Below are the code and all the weights of a small trained network. Each question names an input and a class and asks about switching units off, where a switched-off unit gives its printed mean instead of its output.

import numpy as np


def w(rows, s, z=0):
    codes = np.array(rows[::2]) - 128.0
    scale = np.full(codes.shape[1], s)
    scale[-1] = z or s
    return codes * scale


def f(y):
    return np.maximum(y, 0)


def log_softmax(a):
    a = a - a.max(-1, keepdims=True)
    return a - np.log(np.exp(a).sum(-1, keepdims=True))


def net(x, mask):
    res = np.array(x, float).reshape(1, 8) / 4 @ E
    y = f(res @ A[0][:, :-1].T + A[0][:, -1])
    res = res + np.where(mask, y, B[0][:, -1]) @ B[0][:, :-1]
    return log_softmax(res[-1] @ U[:, :-1].T + U[:, -1])


A, B = {}, {}
E = w([
[68,113,114,172,79,116,193,18],'x0',
[228,33,32,133,132,198,89,77],'x1',
[184,130,246,132,155,82,71,60],'x2',
[191,230,59,175,73,75,100,126],'x3',
[130,126,125,121,130,121,131,128],'x4',
[133,127,128,127,129,125,135,130],'x5',
[127,130,122,114,130,124,128,127],'x6',
[129,124,129,135,128,127,130,131],'x7',
],0.014)
A[0] = w([
[168,135,220,139,158,89,58,54,47],'n1',
[90,79,169,115,186,161,134,129,3],'n2',
[50,208,195,115,123,82,140,178,100],'n3',
[67,114,117,167,76,96,164,5,54],'n4',
[170,133,149,103,167,109,43,222,44],'n5',
[113,82,163,123,123,155,136,153,42],'n6',
[78,133,77,137,111,163,142,170,33],'n7',
[145,150,86,142,70,83,114,157,20],'n8',
[209,62,81,122,107,201,63,76,104],'n9',
[135,140,121,119,148,159,125,206,23],'n10',
[107,135,154,134,88,148,105,135,73],'n11',
[53,139,53,137,114,175,149,194,51],'n12',
[75,60,158,91,163,179,162,145,91],'n13',
[177,210,89,169,102,93,109,121,43],'n14',
],0.014,0.0051)
B[0] = w([
[185,88,40,51,37,32,162,202,237],'n1',
[52,169,136,151,80,115,77,96,189],'n2',
[167,50,64,226,246,134,124,88,254],'n3',
[146,170,226,69,162,226,174,198,233],'n4',
[114,146,209,96,111,251,193,147,221],'n5',
[119,170,121,124,119,133,95,86,164],'n6',
[156,76,114,85,93,88,141,162,190],'n7',
[77,166,143,121,100,105,78,91,185],'n8',
[116,71,115,203,214,108,157,99,253],'n9',
[139,153,173,109,137,149,143,186,173],'n10',
[149,108,115,142,137,146,112,121,139],'n11',
[195,86,81,85,85,75,134,182,226],'n12',
[85,208,139,143,95,94,68,75,216],'n13',
[53,211,144,118,119,126,49,50,219],'n14',
],0.011,0.022)
U = w([
[134,73,85,196,254,101,179,81,106],'0',
[164,105,65,67,53,30,183,178,252],'1',
[130,162,206,84,144,238,212,162,96],'2',
[69,202,128,126,93,81,67,34,74],'3',
],0.0098,0.0042)

Each question gives the input, the list of numbers given to net, and the class t.
The units are the neurons (one row each of A and B). Each row of codes is followed by its name. A weight is (code - 128) times the scale printed after its matrix; where a second scale follows, it is the last column's (A, B and U).
mask holds one flag per neuron, in row order. A switched-off neuron (its flag False) gives its mean, the last column of its row in B, instead of its output. The means were averaged over made-up inputs and are rounded, as every weight is.
A unit's drop is (log p(t) with every unit on - log p(t) with that unit switched off) / (log p(t) with every unit on - log p(t) with every unit switched off).
most important unit: the unit with the biggest drop
k most important neurons: the k neurons with the biggest drops, biggest first
drop when u is switched off: that unit's drop, to one decimal
input [0,-3,7,-1,8,-5,5,1], class 1: most important unit	n1
input [-3,-4,-2,3,3,5,6,1], class 0: 2 most important neurons	n3, n4
input [-2,-4,3,3,-5,5,-4,2], class 0: 2 most important neurons	n3, n12
input [-8,-7,-6,7,4,4,-4,-6], class 2: 3 most important neurons	n5, n10, n9
input [1,-7,-7,7,1,6,-6,4], class 0: 3 most important neurons	n3, n1, n13
input [6,-6,6,-1,0,7,0,3], class 0: 3 most important neurons	n3, n5, n12
input [-6,0,-4,-7,6,8,1,-6], class 3: 3 most important neurons	n13, n4, n2
input [-1,-1,4,4,-2,-3,-4,-6], class 1: 2 most important neurons	n1, n13
input [2,8,-4,7,-1,2,2,8], class 0: 2 most important neurons	n9, n13
input [5,5,6,0,8,-6,0,-5], class 1: 3 most important neurons	n1, n3, n5
input [-3,-4,-1,3,6,0,6,-6], class 0: 2 most important neurons	n3, n4
input [-6,-4,-4,2,4,6,2,7], class 2: 2 most important neurons	n5, n1
input [-2,-7,-1,6,-5,-3,1,3], class 0: drop when n8 is switched off	0.0
input [8,2,-2,4,7,-3,-8,4], class 2: most important unit	n4
input [-5,0,-6,-7,-3,5,1,8], class 3: drop when n6 is switched off	0.3
input [2,-3,7,3,-1,0,0,-4], class 1: drop when n1 is switched off	2.1
